In the rows, 128 means zero.
Rows lie near named flat spaces through zero. A row that begins with a name and a colon came from that space; any other row is followed by the name of its block's space that it lies nearest.
crdt: [108  92 119 134 122 152 136  97 136 131 119 131 138 164 104 152  94 109
 125  91]
snbt: [142 185 157  67 157 123 173 186 105  94 154 166  85 133 185  95 161 126
 139 195]
qrhz: [109 165  97 160  55 143  93 167 177 159 128  84 127 153 108 114  74  97
 111 101]
qrhz: [114 116 107 140 120 135 131 141  72 127 128 136 165  93 145  93 155  68
 117 129]
crdt: [104 152 125 155  81 168 128 111 160 138 131 110  94 154 136 127 101  93
 120  95]
snbt: [112 156 133 146 136 113  98 135 121 128 133 156 130 136 163 117 153 128
 143 133]
qrhz: [159 125 111 112 187 120 129  76 123 122 111 169 140  99 130 138 167 222
 134 174]
lhfq: [138 140 150 115 113 140 170 127  77 118 117 163 148  91 176  91 146 105
 127 147]
crdt: [ 95 122 152  69 168 104 169  96 164  83 184 153  90 134 129 153 164 115
 116 148]
crdt: [142  76 128  90 162  99 127 122  93 140 123 136 187 141  95 174 137 133
 127 155]
lhfq: [115  82  89 154 143 113  99  92  92 144  92 190 216 145 123 133 134 151
 135 122]
snbt: [141 157 165  80 145 121 159 189 113 106 146 137  98 147 154 116 125 117
 142 158]
qrhz: [161 124 121 103 186 136 127  87 103 134 122 133 130 104 125 156 171 178
 132 175]
chmp: [123 126 162  83 146  99 170 147 172  88 150 157  87 169 127 136 109 157
 136 134]
clzg: [155 121 119 152 140 204 141 102  92 137  82 123 115 133 133 122  94 145
 146  99]
lhfq: [ 88 145 124 119 139 107  99 127 180 120 166 124 114 150 116 147 127 115
 124 117]
snbt: [112 197 138 147 132 159  83 124 167 136 147  89  87 108 142 126 113 121
 139 101]
crdt: [135 105 131 114 104  95 115 133 107 160 132 106 176 126 108 161 147  99
 111 156]
qrhz: [144 146 101 138 116  86 125 108 152 127 109 184 160  94 144  95 154 215
 118 170]
chmp: [124 139 160 117  85 102 144 115 131 140 118 178 158 160 161 137 126 134
 128 149]
snbt: [135 106 160 111 110  91 121 106 139 142 116 122 207  81 100 148  87 146
 123 106]
clzg: [133  75 136 119 107 106 141 146 120 131 125  92 169 106  82 137  95  99
 114 100]
lhfq: [106 148  93 127 137 129  79 175 107 149 139 126 157 165 128 130 132  85
 131 143]
chmp: [119 118 121 130 157 152 136 149 152 101 152  83  54 143 102 129 118 109
 131  97]
qrhz: [123 151 140 133 116 168 104 140 112 150 113 105 158 126 129 130  71  94
 141  89]
qrhz: [126 122  94 178 138 153  89 115 105 143 103 124 144 117 127 114 130 134
 138 102]
lhfq: [166  96  78 178 130 141 100 172  94 150  81 105 129 156 100 113 116 162
 140 123]
clzg: [135 141  90  96 148 115 156 120 152 108 134 176 121 129 131 109 155 184
 113 185]
lhfq: [100 145  95 170 139 100 135 174 167  64 152 153  67  91 149  34 154 148
 128 104]
crdt: [116  82 115 155 124  68  84 156  89 149 130 135 172 163 120 149 177  97
 129 143]
chmp: [120  62 107 198  89 151 165 152 109 103 103 116  84 148 119  79 112  91
 126  61]
clzg: [180 152 147 124 143 120 106 136 126 153  99 124 126 139 132 150 122 207
 151 161]
chmp: [158 152 159 104 100 185 148 111 102 167 106 109 121 165 143 168 101 110
 132 148]
crdt: [157 159  57 150 119 219 100  92  83 192  74 137 154 170 138 142 126 148
 126 172]
chmp: [151 111 148 116 121  81 170 127 135 103 113 178 140 108 142 102 136 191
 129 149]
chmp: [120 104 133 165  91 120 107 131 116 146 120  94 157 106 114 126 116  88
 122  89]
chmp: [123 163 166  73 115 128  86 124 127 182 131 112 215 147 115 196  72  98
 132 139]
qrhz: [ 99 158 168  64 169 122 190  94 177  60 163 194 106  94 157 104 114 157
 131 124]
snbt: [155 109 160 107 133 114 137 103 128 132 122  95 164  54 100 143 109 149
 122 115]
lhfq: [121 149 149 123 104 114 148 134 162 115 147 132  84 143 145 123 138 127
 122 137]
chmp: [183  98 121 107 165 170 184 133  61 116  91 139 119 115 131 111 133 159
 137 156]
lhfq: [107 135 104  91 176 122 144 176  96  84 157 149 150  74 137  72 144  91
 123 139]
snbt: [120 148 156  78 155 126 178 111 166  86 148 176  92 142 147 126 119 163
 134 142]
lhfq: [142 115 110 113 177 163 122 158  64 123 117 105 167  77 113 106 110 101
 138 114]
crdt: [154 162 129  84  71 160 145  98 136 178 129  79 157  99 112 163 115 103
  89 175]
chmp: [109 158  99  84 190 191 145 133 104 113 145 172  77 219 157 144 148 106
 142 172]
crdt: [163 124 156 152 136 124  85 141  51 165  91 114 186  98 145 136 135 126
 155 126]
chmp: [192 130 151 110 128 164 142 124 136 147 104  46 114  72  83 147  75 170
 127 117]
lhfq: [216 112 163  88  87 165 194 134  37 173  76 108 151 128 141 151 129 126
 121 196]
qrhz: [151  97 161 122 117  98 134 147 135 141 136  89  83 184 107 180 144 127
 131 145]
snbt: [101 177  93 160 121 144  84 105 133 140 119 163 168  98 160  93 131 136
 129 122]
clzg: [114 115 110 114  96 136 177 121 132 114 132 154 131 134 132 106 127 104
 104 138]
qrhz: [128 111 111  83 160 152 148 126 142 119 123 142 143 164  93 149  75 149
 130 125]
crdt: [153  97  76  85 108  55 153 158 143 129 144 123 175  84  80 115 170 157
  76 210]
clzg: [106 160  73 185 158 125  77  79 186 108 146 114 101  34 122  84 169 180
 116 104]
clzg: [ 87 251 131 115 147  84  70 134 246 102 197 125  84  64 153  98 147 174
 123 144]
snbt: [154 137 177  89 135 131 135 181 115 126 122  87 157  89 108 125  55 119
 144  99]
clzg: [100 119  81 163 160 137 107 113 140 105 141 129 108 104 120 100 155 127
 124 104]
clzg: [168 162 136 172 135 148  87  99 128 156  93 112 109 107 145 133 135 200
 151 128]
clzg: [127 156 113 142 160 150 114 102 119 126 125 159  99 143 162 125 167 154
 141 150]
clzg: [104 106 103 102 168 101 132 151 123 104 155 155 129 158 119 130 159 113
 124 152]
snbt: [127 151 114 142 147 142 119 100 123 122 129 141 119  91 150 109 159 145
 129 136]
qrhz: [151  79  85  63 215 122 172  88 133  99 131 173 123 149  89 160 160 209
 119 191]
crdt: [147 160 167  67 114  99 133 135 129 151 161  94 142 100 129 167 157 105
 108 191]
lhfq: [125 132  98 130 141 104 129 117 156 108 146 127 124  68 117  99 160 157
 108 143]
snbt: [127 111  96 112 112 119 160 107 120 126 121 173 160 129 131 116 150 139
 105 167]
[154 148 135 158  92 131 147 163 154 121 124  97  46 136 139 100 133 150
 128 130] -> lhfq
[111  88 127 156 135 117 157 125 152  77 123 146 115  92 116  79  99 148
 132  62] -> crdt
[148 117 139  82 152 134 179 105 124 102 117 155 158  72 121 111 103 167
 123 133] -> snbt
[121 142 120 128 126 100 127  83 132 128 135 173 149  98 157 122 186 153
 115 169] -> snbt
[112 138 104 144 148 114 134 155 148  85 147 135  96  83 134  68 144 138
 125 114] -> lhfq
[125 147  93 147 140 175 130 124 129 122 133 114  70 137 136 112 149 120
 124 133] -> snbt
[131 117  82 128 127  78 128 153 130 120 141 146 138 115 122 102 185 147
 105 182] -> crdt
[112 165 192 119  97  78  91  93 212 150 174  79  95 130 120 197 139 128
 120 127] -> snbt
[137 110 100 121 103  93 155 102 115 138 144 148 113 140 142 141 232 123
  91 216] -> snbt
[122 152 207 137 104 138 116 144 143 135 133  90  96 150 144 153  78  93
 156  72] -> qrhz
[ 95 137 151  93 135  95 151 112 188  94 174 144  98 130 127 137 135 126
 117 129] -> lhfq
[126 128  63 149  77 135 101 165 141 163 107 112 170 155  94 114  89 121
 107 131] -> qrhz
[126 132 114 163 100 150 131 105  83 146 111 155 127 142 172 115 176 102
 125 149] -> chmp
[138  85 148  59 140 104 187 151  95 109 112 191 199 151 120 130  87 137
 132 147] -> qrhz
[125 115 164  76 123 101 174  78 191 109 146 146 125 128 107 164 106 165
 113 133] -> snbt
[136 139 112 193  61 134  98  88  93 176  95 128 171  89 161 111 167 114
 114 135] -> chmp
[131 124  93 127 176 188 101 126  39 152 124 106 147 124 134 141 166  65
 133 148] -> chmp
[148  83  96  68 158  85 143 132 162 127 148 110 138 147  57 176 138 170
 101 182] -> lhfq
[109 161 112 192  89 191  96  93 108 162 108 125 110 155 169 123 137  86
 134 103] -> crdt
[128 136 125  87 129 121 131  59  98 152 132 153 217  57 138 148 168 118
 101 178] -> lhfq
[123 120 127 142 116  91 110 128 143 132 139 115 138 106 118 129 149 131
 118 129] -> clzg
[145  96 157 117 150 114 152 182  99 111 139 112  65 189 130 146 152 107
 146 141] -> snbt
[143 151 159 100 114 147 146  98 122 141 132 105 139  79 135 141 126 114
 117 140] -> crdt
[118 157 119  68 174 124  99 143 166 130 143 133 172 138  94 155  72 158
 135 135] -> chmp
[119 140 146 139  81 121 154 114 143 129 121 174 110 176 167 123 136 132
 127 141] -> chmp
[114  78  47 186 108 128 131 120 129 119 101 157 146 130 108  80 137 146
 109 109] -> crdt
[ 75  62 155 131 114 107 182  87 183  71 158 132 112 104  97 119  95  91
 111  41] -> crdt
[139 135 157  76 169  97 165 135 154  91 151 158  92 136 135 135 142 175
 135 163] -> chmp
[146 143 152 165 106 217 135  68 100 151  86 100 124  90 147 125  83 115
 141  71] -> clzg

Each name stands for a flat space through zero: a line, a plane or more. A row that begins with a name and a colon came from that space; any other row is followed by the name of the space it lies nearest, among the names in its block.
rl_gh: [138  80 134  87 134  68 147 133 135 171 116  64 108 149 129 149 110 124
 149 155]
rp_sm: [113 147 111 109 110 144 139 160  92 141 131 119  78 116 132 133 201 116
 105  77]
rl_gh: [128 157 123 139 128 168 124 124 138 109 143 131 103 139 125 123 161 143
 111  96]
qp_rf: [110 141 110 139 113 123 142 117 169 131 124 127 146 144 165 133  87 141
 132 127]
rl_gh: [115  99 136 119 149  90 113 123 124 115 129 142 108 148  69 147 132 125
 150 166]
zz_jq: [158 116 127 154 139 166 135 131 157 100 166 166 110 128 115 114 134 162
 123 118]
zz_jq: [133 130 141  76 177  83 139 136  83 149  92  61 156  84 167 138 133 108
 109 109]
zz_jq: [ 94  92 101 110 130  99 112 152 116 155 150  28  92  84 162 153 147 143
 101  95]
rl_gh: [109 109 126 152 112 122  86 100 143 125 137 109 111 153  90 136 120 134
 150 165]
rp_sm: [178 117 153  99 188  86 124  77  65 143  61 112 114 110 102 109 193  88
 174 152]
zb_sq: [ 82 165 154 135 180 118 137  80 118  87 135 122 112 119 136 108 175 106
 151  99]
zz_jq: [ 86 162 154 104  86 120 138 132 114 153 118  98 124 176 124 133 132  83
 136 131]
rp_sm: [102 148  95 127  72 121 171 153 150 154 111 175 139 151 167 135 100 117
 134 121]
rl_gh: [149 158 203 108 157 166 122 106 123  99 155  98  88 193  58 113 178 114
 130 127]
zb_sq: [133  81 188 127 168 131 129 168 121  91 205 135 157  91 100 117  90 136
 107 140]
zz_jq: [ 54 174 152  92  87  99 153 133 102 176 112  38 148 137 197 129 120  66
 126  99]
rl_gh: [151  98 121 118 147 105 180 178 117 134 131 183 192  55 188 117  76 129
 112 117]
zb_sq: [146 113  94 124 118 100 126 115  95 177  76  96 142  78 182 121 136 111
 141 126]
zb_sq: [ 98 177 189  98 159 148 154 172  96  74 161 190 145 142  81 126 147  99
  97 104]
qp_rf: [102 157 166 122 112 175 123 137 106 126 178  63  76 138 124 110 195 109
 106  76]
qp_rf: [ 87 138 210 146  89 156 185  86 185 141 212  51  70 206 159  73 136  95
 184 109]
zz_jq: [145 116  91 117 116 117 155 165 153 128 114 203 126 150 111 154 105 152
 122 140]
qp_rf: [121 116 118 143  76 132 133 135 147 151 135 142 122 154 128 126 106 123
 144 147]
rl_gh: [ 77 120  67 106 125  61 128 115 111 171  81  60  91 101 178 159 163 118
 141 104]
rl_gh: [107  88  70 105 106  48 117 135 133 165  72 140 113 155  99 182 105 129
 156 181]
rp_sm: [130 146 155 123 156 125 104 116  91 109 108 140 163 112 104 123 132 106
 125 143]
qp_rf: [120 100 118 156  66 143 114 144  93 161 144 139 106  99 128 106 155 101
 144 132]
rp_sm: [129  93 112 159 139 137 102 116 130 113 157 127  91 101 110 122 158 150
 136 126]
zb_sq: [157  73 150 136 118 133 129 163 137 130 171 148 148 117 106 122  80 141
 124 160]
zb_sq: [114 129  96 147 130 153  95 124 168  94 157 132  74 162  81 156 151 178
 110 119]
qp_rf: [ 79 135 144 168 111 130  96  81  59 152 130  60 139  39 193  74 176  67
 156 102]
qp_rf: [ 93 175 128 135  90 180  71 136 110 130 144  54 127 128 131 138 147 128
  75  95]
rl_gh: [186 139 177 111  99 152 142 138 132 151 112 140 180 175 113 113  73 108
 129 170]
rl_gh: [ 77 107  62 137  88  65  97 104 122 178  75  82 128 109 166 157 111 117
 155 152]
qp_rf: [ 87 159 158 156 147 134 115  64 151 118 145  40 163 110 198  99 100 120
 139 110]
rp_sm: [106 104 140 152  88 122  84 109 130 147 138  91 137 142 108 127  97 114
 149 174]
rp_sm: [154 124 118 131  92 164 109 164 143 131 141 146 135 151  99 144 101 154
  95 140]
zb_sq: [122 169 130  96 123 144 141 172 109 119 120 155 134 144 112 147 142 121
  88 103]
rp_sm: [145  96 100 166 128 146 117 132 171 105 159 171 125 121 118 130 100 176
 125 139]
rp_sm: [141 137 115 117  99 162 106 168  91 137 129 136  99 126  94 139 176 126
  94 109]
qp_rf: [143 115 149 135 158 131 111 113 122 114 140 109 141 107 122 117 124 133
 128 135]
qp_rf: [129 135 164 118 167  90 127  76 131 123  96 107 164 146 126 121  98 106
 165 167]
zb_sq: [118 147 164 126 126 132 134 134  90 110 124 194 144 135  87 112 144  85
 144 145]
zz_jq: [ 60 168 145 136  57 132 110 104 153 144 130  96 114 217 104 139 111  96
 152 154]
zb_sq: [137 100 134 139 128 121 141 150  78 125 132 207 129  80 108 104 158  98
 148 137]
rp_sm: [123 140 150 136 121 168  79 152 122 101 161 119 158 129  89 139 102 141
  82 136]
zz_jq: [ 81 147 123  95 108 100 147 143 141 156 123  62 129 151 168 153 106 118
 114 109]
zb_sq: [148 132 132 118  85 146 146 165 138 140 127 177 138 168 104 135 102 125
 120 146]
zz_jq: [ 97 177 165 160  41 185 144 121 150 124 155 195 109 221  87  99 133  88
 160 145]
zz_jq: [132 101 124 147 147 144  83 107 167 103 169  79  82 151  85 144 136 177
 120 136]
[139  88 138 137 143 120 152 143 126 126 160 143 129  88 146 109 121 131
 137 124] -> zb_sq
[102 123 150 198 108 162  79  76  65 134 152  94 139  33 170  58 176  80
 158 113] -> zz_jq
[148  84 151 131 136  92 124 111  64 149 105 156 126  89 102  99 161  77
 181 168] -> qp_rf
[134  77 153 120 183  99 136 151 132  82 169 190 111 129  53 140 124 145
 138 158] -> rl_gh
[184 191 163 132  95 207 142 143 129 122 117 185 183 161 127  99 105 117
 100 125] -> rl_gh
[ 52 106 108 150  34 102 103 112  95 193 130  66  68 132 138 121 173  72
 176 137] -> rp_sm
[111  90 115 170  46 128 150 128 143 172 151 154 110 132 155  99 112 105
 177 149] -> qp_rf
[113  90 123 112 123  59 112 123 114 150  90 138 143 143  90 154  94 106
 164 195] -> rl_gh
[133 117 106 153 106 133 136 100 179 136 132 129  98 164 136 125 119 150
 157 138] -> zb_sq
[ 85 129 100 132  79  89 112 128  83 168  80 140 153 104 145 134 123  79
 151 152] -> zz_jq
[124 100  95 134 134 121 121 140 155 126 147 109 108 116 137 148 119 167
 112 118] -> zz_jq
[175 152 144  65  61 153 173 230 137 175 114 146 190 183 135 157  45 126
  63 136] -> zb_sq
[180  84 142 121 143  89 111  75 109 164  81  93 112 140 101 115 143 107
 187 185] -> rp_sm
[149  88  85 120 115 109 107 157 138 127 113 189  92 163  48 172 130 158
 129 171] -> zz_jq
[191 154 141  89 178 150 152 155 130 104 112 155 151 136 117 138 125 154
  85 109] -> rp_sm
[119 138 123 113 146 142 137 175 103 100 149 172 111 107 104 140 165 135
  92  93] -> zb_sq
[ 79 192  99 126 164 124 114  79 113 102  93 104  87 127 140 137 210 122
 129  77] -> zb_sq
[110 124  98  97 117  68 134 148  81 168  64 136 163  94 153 150 116  93
 132 142] -> zz_jq
[120 137 131  84  26 127 131 160 106 219 103  41  91 193 129 145 143  84
 126 134] -> rp_sm
[122 134 135 126 126 152 149 141 174 116 172 103 101 159 137 132 121 158
 109 100] -> zz_jq
[139 105 158 123 136 123 130 129  72 137 136 131  97 101 102 102 189  90
 151 128] -> qp_rf
[167  94 120 131 175 133 121 148 110 104 144 155 127  73 115 126 145 156
 107 118] -> qp_rf
[156 103 116 135  85 144 115 159 137 142 132 166 129 152  89 140 102 141
 122 162] -> zb_sq
[143 124  63 129 155  98 121 137 140 117  77 183 181  89 152 160  80 165
 108 139] -> qp_rf

Rows lie near named flat spaces through zero. A row that begins with a name and a colon came from that space; any other row is followed by the name of its block's space that it lies nearest.
jcqd: [149  99 102 174 137 191 161 104 145 121 107  82 126 127 135 181 125 159
 135  64]
bzdh: [ 91 149 148  69 116 123  99 212 112 161 106 168 177  68 133  55 148 177
 141 118]
bzdh: [166 106 118 127 101 147 160 149 108 151 121 144 104 117 200 145 142 142
 133 120]
bzdh: [138 137 134 134 132  93 130  62 153  97 103 124 125 110  88 133 147 126
 125 156]
jcqd: [100 171 137 129 147  89  87  72 132  98 200  92  69 247  69 163  18  18
 149 166]
jcqd: [132 118  73 159 148 119 107 120  88 115 150  77  96  57 139 146 123 131
 115 129]
bspc: [ 85 125 139  78 109  93 126 135 114 128 148 118 165 137 150 148  97 122
 198 179]
ngbp: [134 153 136 155 161 153 129 176 134  98 146 136 132  85 105  48 155 124
 119  96]
hctn: [139 122 104 134 117 157 108 145 116 158 102 120 118 131 137 171  89 144
 120  76]
hctn: [108 144 135 131 134  94 115 127 120  95 135 130 133 107 104 126 107 116
 133 143]
ngbp: [164 135 120 171 149 202 153 157 141 119 142 111  99 132 137 100 130 123
 133  57]
qghn: [ 83  96 131 139 146 154 128 108 163 130 134  92 206 212  88 185 100 123
 144 118]
qghn: [129 111 121  99 118 157 155  96 139 161 135  94 115 146 163 129 156 151
 164 142]
qghn: [ 95  96 121 109 135 127 104 134 135 168 143 122 193 189 119 148 132 116
 119 160]
bspc: [183 143  93 112 130 158  89 101 142 184 107 113  80 133 119 106 138 113
 127 111]
bzdh: [159 105 106 175 121 170 162 166 104 114 130 119 110 113 182 178  97 135
 136  70]
bzdh: [135 118 138 104 103  81 120 140 110 145 124 177 140 139 155 136 135 110
 110 179]
bzdh: [159 117 135 154 128 108 167  81 143  86 142 126 115 148 138 152 136  90
 145 166]
hctn: [121 109 111 174 142 161 126 172 105 129 149 122 126 150 139 160  98 124
  85  79]
ngbp: [128 138 142 126 106  84 119 137 104 118 122 168 106 132 136 152  96 114
 101 141]
bzdh: [158 106  97 127 127  89 116  13 147 142 113  98 103 143 109 171 161 109
 107 196]
ngbp: [148 143 146 142 129 125 111 163 139 128  96 184 144 124  99 100 136 123
  81 100]
jcqd: [ 77 129 126 163 158  75 119 133 101  53 189 101 152 117 101 151  82  84
 137 167]
hctn: [141  92 106 176 132 146 159 135 104 119 132 120 112  97 166 157 156 157
  78 107]
ngbp: [149 156 166 128 118 196 174 142 162 128  97 144  91 136 133  87 139 169
 143  48]
ngbp: [106 120 114  97  92   4  93  66  76 122 131 140  93 116 142 207  90 104
 101 233]
jcqd: [137 141 154 113 110 124 136 120 149 129  89 159 133 132 116 124 131 143
 132 117]
bspc: [109 135 152 145 136 137 164  75 145 104 147 109  81 167 112 129 139 138
 101 125]
qghn: [129 120 131  79  89 136 151 137 102 174 129 135  88 127 203 129 140 162
 147 141]
bzdh: [ 46 148 143  82 155  74 112  74 137 103 167  81 152 100  75  73 164 141
 155 212]
hctn: [100 144 147  82 107 102 125 126 123 132 117 134 134 114 132 123 116 148
 165 149]
hctn: [200 107 109 130 114 166 114 126 160 191  49 167 148 124 127 125 183 153
  85  91]
jcqd: [141 107 126 159 143 193 161 148 145 133 150 110 137 176 145 131 133 121
 135  87]
bspc: [ 78 103 100 134 159 123  91 157 106 140 181  93 180 148 115 137 116 106
 117 154]
qghn: [112 111 145 116 125 150 158 120 156 127 128 116 173 165 132 141 134 137
 171 131]
bspc: [123 100  72 124 140 119  84 138  89 169 158  93 132 110 150 144 131 115
 112 160]
qghn: [120 150 169 162 148 123 149 147 152  68 129 159 151 123  84  89 137 118
 113 110]
bspc: [ 67 127 162 153 128 105 161 126 108  74 171 124 111 172 128 174  78 125
 107 130]
hctn: [152 172 121 123 138 117  53 119 155 136  90 141 133 151  46 129  65  78
 134 100]
ngbp: [135 118 100 159 156 141 115  65 148 129 123  85 112 129  85 137 155 133
  88 123]
qghn: [167 159  98 125 146 194  94 157 137 166 105 107  94  73 113  59 146 151
 135  55]
jcqd: [ 64 120 160 123 138 168 134 162 144 142 158 123 173 229 109 140  92 129
 125  97]
hctn: [115 178 125 108 139 105  58 134 139 114 125 117 143 146  59 134  33  71
 186 118]
bzdh: [149 101 104 113  91 140 130 200  78 172  98 158 131  66 212 149 133 176
 122 101]
hctn: [ 76 141 175 128 124  98 168 130 119  76 150 143 121 122 128 115 129 150
 120 144]
hctn: [176 107 103 157 135 176 165 125 150 107 113  93 156  95 152 148 136 129
 201  97]
qghn: [ 99 134 152 152 135 125 136 116 130 112 136 140 105 165 100 136 122 136
  63 111]
jcqd: [161 114  89  97 117 114 102 151 102 166 141 124 137 100 177 122 134  99
 173 173]
jcqd: [ 91 133 149 136 144 132 131 145 129 116 164 130 136 171 111 114 117 115
 108 127]
ngbp: [ 77 134 141 107 124 109 133  57 135 124 125  93  99 143 100 150 127 166
 115 146]
bspc: [122 117 130 143 140 170 156 146 139 116 157 102 147 163 142 137 111 115
 171 106]
bspc: [112 155 158 151 136 109 120 113 133 102 139 152  89 177  83 129  99 104
  67 116]
ngbp: [126 125 119 155 145 109 121 132 117 102 151 125 131 117 117 128 126 104
 110 143]
bspc: [107 139 127  82 113  84  88 127 115 148 118 138 143 117 119 129 111 125
 143 167]
bspc: [128 122 142 123 106 126 159 160 118 106 123 142 151 114 167 152 102 134
 180 122]
qghn: [108 107 149  91 116 166 174 136 151 146 139 112 172 164 166 121 149 151
 200 137]
bspc: [ 97 120 116 147 147 198 130 179 130 126 163  77 163 181 130 164  52 114
 189  60]
ngbp: [166 131 113 105 125 168  95 195 135 185  99 157 165 112 140  81 146 130
 143  94]
qghn: [129 111 121 115 111 141 158  34 134 163 124  91  49 169 151 165 157 164
  93 142]
bzdh: [161 124 110 143 136 134 122  73 155 131 106 110 118 138 101 146 139 116
 122 128]
jcqd: [148 116 104 161 143 133 141 115 119 109 143 105 109  95 139 129 150 125
 117 131]
qghn: [141 132 111 124 104  95  96 131  90 149 107 152  83 111 145 166  96 129
  83 126]
hctn: [120 142 149 138 127 146 163 107 142  96 136 111 100 148 125 138 105 132
 155 105]
ngbp: [ 67 142 185 116 140 149 176  88 179  95 117 111 154 144  79  94 165 188
 139 112]
bzdh: [ 91 130 132 103 101  65 111 129  88 124  92 153 126  50 134 146 131 185
  92 149]
jcqd: [145 113 129 131 118 162 154  77 156 154  82 121 109 134 126 141 173 181
  95 100]
[156 142 148 116 121 120 101 165 150 145  98 191 170 154 103 101 126  96
 121 124] -> bzdh
[142 133 154 172 119  93 164 101 116  84 119 170  66 113 130 135 152 139
  40 130] -> bspc
[ 94 159 186 145 116 153 182 157 122  83 149 146  75 169 140 131  75 145
 125  68] -> ngbp
[172 123  72  87 115 122  70 128 109 198 101 118 121  79 152 120 143 126
 146 150] -> bspc
[127 135 130 128 129 104 120 108 134 103 146 116 134 164 114 161  77  78
 171 153] -> jcqd
[137 155 112 144 124  79 107  93 106  87  82 126  83  16  99 138 123 163
 100 118] -> jcqd
[102 127 164 139 115 101 168 108 119  95 143 147  98 155 140 150 124 136
  96 145] -> qghn
[114 131 138 116 123 111 129 100 126 136 143 129  99 161 127 131 130 122
 106 154] -> bzdh
[ 85 100 105 111 136 109 109 143  96 151 158 106 159 108 146 130 150 145
 112 169] -> jcqd
[160 137 107 119 123 143 128  77 143 135 116  90  90 126 129 144 115 120
 173 125] -> hctn
[102 133 152  85 100 132 112 176 126 168  90 170 165 139 134 128 112 165
 127 104] -> hctn
[126 126 110 129 123 174 128 117 117 163 150  90  67 185 151 165  84 127
 127  89] -> hctn
[147 130 161 111 100 128 168 140 143 118 103 166 142 130 157 125 135 137
 166 128] -> ngbp
[141 139 155 130 120 169 154 130 168 121  81 141 148 136 110 124 126 157
 154  71] -> qghn
[129 146 132 122 120  81  89 133 111 131 119 166 112 127 107 128 108 106
  84 147] -> bspc
[151 134 135 121 124 141 139 125 148 131 109 137 133 122 128 109 145 131
 149 121] -> bspc
[146 146 113 140 152 131  66 159 134 155 100 158 144  98  73  73 155 125
  60 101] -> ngbp
[176 122  85 135 141 156 107 119 132 158 120 104 114  97 133 109 156 121
 132 119] -> ngbp
[108 132 108 132 121 108 107 150  97 106 116 111 139  74 130 173  71 141
 157 108] -> hctn
[140 110 131 132 109  63 161  92 114  84 122 141 133  78 158 158 151 126
 143 195] -> bzdh
[132 118  96 194 170 160 142 134 105 100 183  83  83 102 134 111 148 121
  81 103] -> jcqd
[134 180 110  95 132  63  61  55 133 113 120 100  84 105  64 127  79  80
 167 175] -> hctn
[163 134 132 130 118  88 106 105 138 134  86 177 125 115 103 122 155 119
  76 150] -> qghn
[113 117 165 118 129 131 145 123 176 124  89 158 211 148  91 113 169 152
 130 132] -> ngbp
